Here is a tiny trained network, its code and every weight. The questions are about switching its units off for an input and a class, where a switched-off unit gives its printed mean instead of its output.

import numpy as np


def w(rows, s, z=0):
    codes = np.array(rows[::2]) - 128.0
    scale = np.full(codes.shape[1], s)
    scale[-1] = z or s
    return codes * scale


def f(y):
    return np.maximum(y, 0)


def log_softmax(a):
    a = a - a.max(-1, keepdims=True)
    return a - np.log(np.exp(a).sum(-1, keepdims=True))


def net(x, mask):
    res = np.array(x, float).reshape(1, 6) / 4 @ E
    y = f(res @ A[0][:, :-1].T + A[0][:, -1])
    res = res + np.where(mask, y, B[0][:, -1]) @ B[0][:, :-1]
    return log_softmax(res[-1] @ U[:, :-1].T + U[:, -1])


A, B = {}, {}
E = w([
[123,119,136,123,145,129,124],'x0',
[168,148,246,102,65,138,104],'x1',
[49,57,111,137,52,103,87],'x2',
[129,131,125,129,122,127,129],'x3',
[129,72,139,136,113,86,236],'x4',
[116,120,139,122,149,127,125],'x5',
],0.013)
A[0] = w([
[96,80,155,129,70,128,96,77],'neuron 1',
[99,105,132,119,90,125,114,105],'neuron 2',
[183,163,158,132,129,154,153,125],'neuron 3',
[121,118,45,139,162,127,136,254],'neuron 4',
[85,81,89,127,105,124,105,103],'neuron 5',
[125,149,120,121,139,129,80,208],'neuron 6',
[114,97,114,130,125,128,178,81],'neuron 7',
[94,80,81,138,110,133,105,125],'neuron 8',
[104,95,102,131,121,129,104,156],'neuron 9',
[82,56,154,124,47,118,65,103],'neuron 10',
[152,169,76,121,180,130,166,163],'neuron 11',
[86,142,115,129,111,118,85,141],'neuron 12',
[130,73,157,124,114,101,251,134],'neuron 13',
[144,133,218,125,98,119,116,162],'neuron 14',
[63,86,75,121,90,112,98,140],'neuron 15',
],0.02,0.0082)
B[0] = w([
[232,67,105,121,102,116,139,202],'neuron 1',
[189,89,116,133,114,117,111,176],'neuron 2',
[63,172,178,116,111,114,127,204],'neuron 3',
[149,189,4,123,215,16,108,238],'neuron 4',
[72,87,132,165,68,104,120,199],'neuron 5',
[158,204,129,208,112,121,71,195],'neuron 6',
[129,81,185,225,171,113,141,168],'neuron 7',
[75,95,117,156,81,102,115,200],'neuron 8',
[105,109,108,107,123,137,89,182],'neuron 9',
[196,72,69,117,178,224,133,249],'neuron 10',
[211,194,124,125,189,147,178,211],'neuron 11',
[105,123,88,58,150,192,100,180],'neuron 12',
[97,54,167,54,169,92,252,244],'neuron 13',
[117,160,247,139,79,185,130,236],'neuron 14',
[44,87,119,129,68,127,89,230],'neuron 15',
],0.027,0.019)
U = w([
[180,215,107,126,145,79,87,250],'0',
[89,114,65,136,88,112,55,35],'1',
[130,126,101,123,200,89,242,156],'2',
[60,21,111,132,128,52,167,118],'3',
[99,228,193,171,59,163,117,245],'4',
[183,106,135,145,82,211,94,70],'5',
[80,132,254,65,106,86,189,57],'6',
[176,30,165,95,99,150,210,47],'7',
],0.0095,0.0022)

Each question gives the input, the list of numbers given to net, and the class t.
The units are the neurons (one row each of A and B). Each row of codes is followed by its name. A weight is (code - 128) times the scale printed after its matrix; where a second scale follows, it is the last column's (A, B and U).
mask holds one flag per neuron, in row order. A switched-off neuron (its flag False) gives its mean, the last column of its row in B, instead of its output. The means were averaged over made-up inputs and are rounded, as every weight is.
A unit's drop is (log p(t) with every unit on - log p(t) with that unit switched off) / (log p(t) with every unit on - log p(t) with every unit switched off).
The circuit of an input: a set's keep is (log p(t) with only the set's units on - log p(t) with every unit switched off) / (log p(t) with every unit on - log p(t) with every unit switched off). Starting from the 12 units with the biggest drops (on a tie, the unit counted first), units are removed one at a time, each time the one whose removal leaves the highest keep (on an exact tie, the one counted first), for as long as the keep stays at least 0.8.
units of the circuit, in order: the units of the circuit, biggest drop first
most important unit: the unit with the biggest drop
top k neurons: the k neurons with the biggest drops, biggest first
drop when u is switched off: that unit's drop, to one decimal
input [3,8,2,8,-1,-3], class 5: most important unit : neuron 13
input [8,-4,0,8,-1,-5], class 0: units of the circuit, in order : (neuron 13; neuron 4)
input [-3,0,-4,7,-4,-6], class 0: top 2 neurons : (neuron 14; neuron 13)
input [3,-8,1,0,-4,1], class 1: top 3 neurons : (neuron 15; neuron 8; neuron 5)
input [4,1,6,-6,6,1], class 7: top 2 neurons : (neuron 10; neuron 4)
input [4,1,7,7,1,-3], class 7: top 4 neurons : (neuron 10; neuron 1; neuron 4; neuron 6)
input [0,1,-1,4,7,3], class 6: top 2 neurons : (neuron 10; neuron 4)
input [-4,7,0,-7,-3,1], class 4: top 2 neurons : (neuron 14; neuron 13)
input [6,1,1,8,-7,4], class 5: top 2 neurons : (neuron 4; neuron 3)
input [-1,2,-3,4,-4,7], class 4: top 2 neurons : (neuron 13; neuron 4)
input [2,7,0,5,-8,7], class 4: top 2 neurons : (neuron 14; neuron 6)
input [-3,-3,3,4,-2,-5], class 1: drop when neuron 13 is switched off : 0.4
input [-4,1,-8,1,1,4], class 6: drop when neuron 4 is switched off : 0.7
input [-8,-4,1,-1,-8,-7], class 1: most important unit : neuron 15
input [8,0,-3,-1,-7,4], class 0: drop when neuron 14 is switched off : 0.5
input [3,-3,8,4,-1,3], class 1: drop when neuron 13 is switched off : 0.7
